Here is a tiny trained network, its code and every weight. The questions are about switching its units off for an input and a target symbol, where a switched-off unit gives its printed mean instead of its output.

import numpy as np


def w(rows, s, z=0):
    codes = np.array(rows[::2]) - 128.0
    scale = np.full(codes.shape[1], s)
    scale[-1] = z or s
    return codes * scale


def f(y):
    return np.maximum(y, 0)


def softmax(a):
    e = np.exp(a - a.max(-1, keepdims=True))
    return e / e.sum(-1, keepdims=True)


def log_softmax(a):
    a = a - a.max(-1, keepdims=True)
    return a - np.log(np.exp(a).sum(-1, keepdims=True))


def net(x, mask):
    ids = ['γδηθλμστφψ'.index(c) for c in x.split()]
    T = len(ids)
    res = E[ids] + P[:T]
    u = 0
    for l in range(2):
        r = res
        for j in range(2):
            rows = slice(4 * j, 4 * j + 4)
            q, k, v = (r @ M[l][rows].T for M in (Q, K, V))
            z = softmax(np.where(np.tri(T) > 0, q @ k.T / 4**0.5, -1e9)) @ v
            o = O[l][rows]
            res = res + np.where(mask[u + j], z, o[:, -1]) @ o[:, :-1]
        u += 2
        y = f(res @ A[l][:, :-1].T + A[l][:, -1])
        res = res + np.where(mask[u : u + 16], y, B[l][:, -1]) @ B[l][:, :-1]
        u += 16
    return log_softmax(res[-1] @ U[:, :-1].T + U[:, -1])


Q, K, V, O, A, B = {}, {}, {}, {}, {}, {}
E = w([
[110,124,185,127,136,81,107],'γ',
[91,112,155,169,178,76,84],'δ',
[116,112,103,165,136,139,94],'η',
[135,150,48,60,198,68,80],'θ',
[213,76,185,113,127,111,126],'λ',
[114,117,102,229,93,147,172],'μ',
[193,144,149,4,120,189,182],'σ',
[172,110,88,94,155,64,187],'τ',
[102,123,134,161,73,127,182],'φ',
[89,83,26,123,28,83,89],'ψ',
],0.017)
P = w([
[93,63,124,92,169,254,169],'0',
[83,120,134,132,141,200,162],'1',
[143,238,82,207,116,172,119],'2',
[72,169,154,163,122,165,159],'3',
[147,246,68,214,118,148,101],'4',
[64,161,150,152,126,143,153],'5',
[153,238,61,208,113,116,102],'6',
[57,130,152,130,125,118,154],'7',
[163,225,53,156,109,103,92],'8',
[35,81,151,126,107,76,146],'9',
[155,224,39,215,97,67,81],'10',
[44,73,123,63,138,137,190],'11',
],0.006)
Q[0] = w([
[133,141,162,130,122,121,120],'L0H1',
[148,100,120,126,133,96,116],'L0H1',
[122,127,127,108,120,110,132],'L0H1',
[152,103,125,119,124,87,105],'L0H1',
[154,248,44,113,113,62,114],'L0H2',
[68,99,114,106,147,132,153],'L0H2',
[54,54,173,102,162,185,145],'L0H2',
[99,140,185,115,134,164,102],'L0H2',
],0.017)
K[0] = w([
[107,94,114,121,124,124,151],'L0H1',
[141,143,122,128,125,117,121],'L0H1',
[150,114,124,108,128,127,110],'L0H1',
[128,125,114,113,128,96,145],'L0H1',
[162,72,8,66,103,16,167],'L0H2',
[74,161,106,135,123,128,155],'L0H2',
[64,171,161,155,163,209,129],'L0H2',
[129,101,138,126,157,186,110],'L0H2',
],0.016)
V[0] = w([
[76,15,163,126,189,168,146],'L0H1',
[102,166,109,123,116,105,137],'L0H1',
[142,97,139,128,143,145,123],'L0H1',
[7,39,155,102,182,254,162],'L0H1',
[121,153,106,122,89,26,138],'L0H2',
[143,128,112,131,113,100,136],'L0H2',
[168,40,65,106,146,35,159],'L0H2',
[96,195,174,141,115,175,137],'L0H2',
],0.0073)
O[0] = w([
[119,235,144,169,107,123,115,128],'L0H1',
[127,114,152,123,122,144,137,137],'L0H1',
[130,146,116,130,130,115,116,123],'L0H1',
[126,253,183,230,107,172,143,132],'L0H1',
[130,59,66,90,134,88,139,205],'L0H2',
[136,128,115,122,132,108,124,164],'L0H2',
[192,181,55,132,121,81,114,253],'L0H2',
[86,119,180,106,125,168,155,45],'L0H2',
],0.0069,0.0039)
A[0] = w([
[166,123,142,131,149,84,37,95],'L0N1',
[79,136,116,89,115,136,108,17],'L0N2',
[186,116,154,119,98,58,162,124],'L0N3',
[153,115,211,145,155,86,46,143],'L0N4',
[210,109,79,114,137,255,109,141],'L0N5',
[104,124,207,129,177,48,140,148],'L0N6',
[78,138,174,80,22,112,127,149],'L0N7',
[75,70,128,156,101,210,73,71],'L0N8',
[7,166,211,75,152,170,118,210],'L0N9',
[244,55,198,131,115,158,85,71],'L0N10',
[32,85,153,178,162,142,204,74],'L0N11',
[126,113,170,93,96,178,131,71],'L0N12',
[55,182,134,58,166,95,59,115],'L0N13',
[35,65,116,179,193,172,95,126],'L0N14',
[122,83,124,120,145,134,170,34],'L0N15',
[209,126,104,118,113,142,99,2],'L0N16',
],0.0089,0.0021)
B[0] = w([
[148,146,117,47,75,184,241,234],'L0N1',
[144,49,148,122,127,131,138,145],'L0N2',
[104,94,51,137,172,135,103,253],'L0N3',
[182,159,63,229,93,102,137,202],'L0N4',
[71,174,76,216,76,86,160,205],'L0N5',
[175,134,44,174,112,60,140,188],'L0N6',
[146,114,161,98,65,92,205,190],'L0N7',
[102,157,169,82,134,192,138,181],'L0N8',
[139,41,203,20,153,9,72,249],'L0N9',
[207,73,71,29,135,191,35,195],'L0N10',
[147,37,121,167,176,199,254,220],'L0N11',
[134,201,124,61,118,123,101,163],'L0N12',
[10,97,96,133,143,171,66,191],'L0N13',
[110,115,207,238,129,198,27,210],'L0N14',
[156,168,78,137,132,107,119,147],'L0N15',
[74,70,185,184,138,101,117,228],'L0N16',
],0.0096,0.0043)
Q[1] = w([
[183,148,125,168,97,112,111],'L1H1',
[137,116,121,161,106,59,151],'L1H1',
[122,193,215,115,145,151,111],'L1H1',
[160,178,74,133,73,134,138],'L1H1',
[200,86,214,84,248,175,93],'L1H2',
[115,173,101,175,158,79,173],'L1H2',
[155,53,205,113,101,134,77],'L1H2',
[34,204,102,135,89,122,104],'L1H2',
],0.016)
K[1] = w([
[242,138,50,151,149,119,121],'L1H1',
[118,54,144,108,120,34,144],'L1H1',
[142,225,182,195,139,139,134],'L1H1',
[212,173,25,69,140,121,130],'L1H1',
[149,251,234,200,159,215,107],'L1H2',
[114,127,74,133,161,84,178],'L1H2',
[114,147,179,207,68,132,117],'L1H2',
[78,124,23,46,118,94,84],'L1H2',
],0.012)
V[1] = w([
[95,176,144,149,84,147,112],'L1H1',
[178,33,88,100,115,160,80],'L1H1',
[121,160,139,142,141,114,156],'L1H1',
[197,102,124,115,89,202,103],'L1H1',
[47,107,118,105,104,155,115],'L1H2',
[208,85,169,163,23,119,106],'L1H2',
[135,181,162,176,92,115,137],'L1H2',
[200,195,152,142,255,108,170],'L1H2',
],0.009)
O[1] = w([
[89,95,123,129,91,172,107,63],'L1H1',
[148,217,207,137,143,132,129,252],'L1H1',
[124,98,91,124,130,121,129,90],'L1H1',
[124,195,143,115,115,164,83,145],'L1H1',
[143,112,79,124,100,151,81,155],'L1H2',
[136,134,191,164,45,43,127,130],'L1H2',
[141,171,192,109,109,113,109,94],'L1H2',
[140,170,183,89,254,133,153,61],'L1H2',
],0.0077,0.012)
A[1] = w([
[62,62,103,103,99,149,165,60],'L1N1',
[196,123,70,130,112,105,252,104],'L1N2',
[86,133,116,215,198,132,92,186],'L1N3',
[110,102,146,149,232,125,175,126],'L1N4',
[125,184,223,142,163,113,130,85],'L1N5',
[123,182,110,126,85,253,176,99],'L1N6',
[68,79,127,114,95,157,54,89],'L1N7',
[162,110,154,211,183,77,51,92],'L1N8',
[181,169,72,79,113,99,126,11],'L1N9',
[121,171,174,66,64,78,168,143],'L1N10',
[143,191,88,173,153,126,126,87],'L1N11',
[32,242,182,130,121,154,135,126],'L1N12',
[104,179,79,181,145,200,30,156],'L1N13',
[90,122,113,162,127,160,254,96],'L1N14',
[160,168,198,61,133,128,113,3],'L1N15',
[57,193,116,90,193,84,21,66],'L1N16',
],0.0072,0.0047)
B[1] = w([
[187,138,151,147,147,132,83,189],'L1N1',
[100,150,196,89,115,157,144,254],'L1N2',
[92,187,96,118,166,195,92,221],'L1N3',
[115,235,106,181,46,92,138,212],'L1N4',
[120,2,77,100,116,163,139,205],'L1N5',
[114,81,48,154,160,79,48,175],'L1N6',
[115,183,205,135,159,107,189,194],'L1N7',
[91,146,66,91,165,96,70,209],'L1N8',
[90,114,185,209,150,194,98,213],'L1N9',
[140,90,96,63,191,149,94,226],'L1N10',
[144,144,106,73,104,86,155,203],'L1N11',
[188,162,178,133,131,135,69,184],'L1N12',
[140,33,215,74,120,155,166,231],'L1N13',
[187,100,132,160,139,113,227,188],'L1N14',
[56,185,95,185,82,103,129,188],'L1N15',
[177,64,147,168,71,126,193,162],'L1N16',
],0.01,0.0091)
U = w([
[145,76,141,121,169,47,119,94],'γ',
[73,118,109,163,164,110,81,52],'δ',
[42,130,216,116,129,171,118,126],'η',
[105,76,72,92,141,177,136,135],'θ',
[245,139,151,124,159,123,76,203],'λ',
[158,94,149,208,152,135,138,3],'μ',
[62,139,150,1,99,135,130,62],'σ',
[102,184,130,102,138,126,163,252],'τ',
[156,87,190,105,126,109,176,59],'φ',
[60,113,116,122,23,132,141,147],'ψ',
],0.0062,0.0031)

Each question gives the input, a string of symbols that net reads in full, and the target symbol t.
The units are the heads (4 rows each of Q, K, V and O) and the neurons (one row each of A and B). Each row of codes is followed by its name. A weight is (code - 128) times the scale printed after its matrix; where a second scale follows, it is the last column's (O, A, B and U).
mask holds one flag per unit, layer by layer, with each layer's heads first. A switched-off unit (its flag False) gives its mean, the last column of its rows in O or B, instead of its output. The means were averaged over made-up inputs and are rounded, as every weight is.
A unit's drop is (log p(t) with every unit on - log p(t) with that unit switched off) / (log p(t) with every unit on - log p(t) with every unit switched off).
The circuit of an input: a set's keep is (log p(t) with only the set's units on - log p(t) with every unit switched off) / (log p(t) with every unit on - log p(t) with every unit switched off). Starting from the 12 units with the biggest drops (on a tie, the unit counted first), units are removed one at a time, each time the one whose removal leaves the highest keep (on an exact tie, the one counted first), for as long as the keep stays at least 0.8.
circuit, biggest first: the units of the circuit, biggest drop first
top k neurons: the k neurons with the biggest drops, biggest first
k most important neurons of layer l: the k neurons of layer l with the biggest drops, biggest first
input η γ λ λ δ σ γ γ η, target λ: circuit, biggest first -> [L0N10, L1N12, L1H1]
input τ ψ τ φ γ ψ ψ σ ψ θ σ, target θ: 3 most important neurons of layer 0 -> [L0N5, L0N13, L0N9]
input τ ψ θ φ γ λ η λ δ μ μ, target λ: circuit, biggest first -> [L1H1, L0N10, L1N12]
input θ μ γ γ τ λ θ γ, target γ: circuit, biggest first -> [L0H2, L0N9, L0N6, L1H1]
input τ σ η λ δ, target λ: 2 most important neurons of layer 0 -> [L0N10, L0N6]
input δ ψ φ, target ψ: circuit, biggest first -> [L1H2]
input λ ψ η θ μ, target θ: circuit, biggest first -> [L0H1, L1H2, L0N13]
input η μ σ γ θ θ γ λ, target λ: circuit, biggest first -> [L0N10, L1H1]
input λ θ φ, target θ: top 3 neurons -> [L0N13, L1N6, L0N5]
input η τ τ ψ η φ γ, target ψ: circuit, biggest first -> [L1H2, L0N11]
input ψ θ λ δ δ γ η, target λ: top 2 neurons -> [L0N10, L0N3]
input ψ γ θ λ σ, target λ: circuit, biggest first -> [L1H1, L0N10, L1N12, L0N5]
input λ γ ψ δ ψ η λ σ δ, target λ: circuit, biggest first -> [L1H1, L0N10, L1N12]
input σ τ λ θ, target θ: circuit, biggest first -> [L0N13, L1H2]
input ψ τ η, target τ: most important neuron of layer 0 -> [L0N3]
input λ δ μ, target λ: circuit, biggest first -> [L1N12, L0N10, L1H1]
input γ ψ λ ψ θ τ σ, target τ: top 2 neurons -> [L0N3, L0N5]
input θ δ ψ η η λ σ γ ψ μ σ, target ψ: circuit, biggest first -> [L0H2, L0N5, L1H2]
input τ τ η ψ λ φ σ λ γ η γ, target λ: top 2 neurons -> [L0N10, L1N12]
input γ η λ γ σ, target λ: top 4 neurons -> [L1N12, L0N10, L0N5, L1N10]
input η λ φ θ σ, target θ: circuit, biggest first -> [L1H2, L0N5, L0N13]
input ψ η σ, target ψ: circuit, biggest first -> [L0N5, L1H2]
input μ η δ, target δ: most important neuron of layer 1 -> [L1N8]
input θ η η, target θ: circuit, biggest first -> [L1H2, L0N13]
input θ θ γ σ, target σ: top 3 neurons -> [L0N9, L1N10, L0N7]
input η φ λ σ μ γ θ γ δ, target θ: top 2 neurons -> [L0N13, L0N9]
input λ μ φ, target λ: top 2 neurons -> [L1N12, L0N10]
input φ ψ σ δ, target δ: 2 most important neurons of layer 1 -> [L1N8, L1N3]
input γ σ λ σ ψ ψ σ μ γ η, target η: top 2 neurons -> [L0N14, L0N8]
input η λ γ, target λ: top 3 neurons -> [L1N12, L0N10, L0N4]
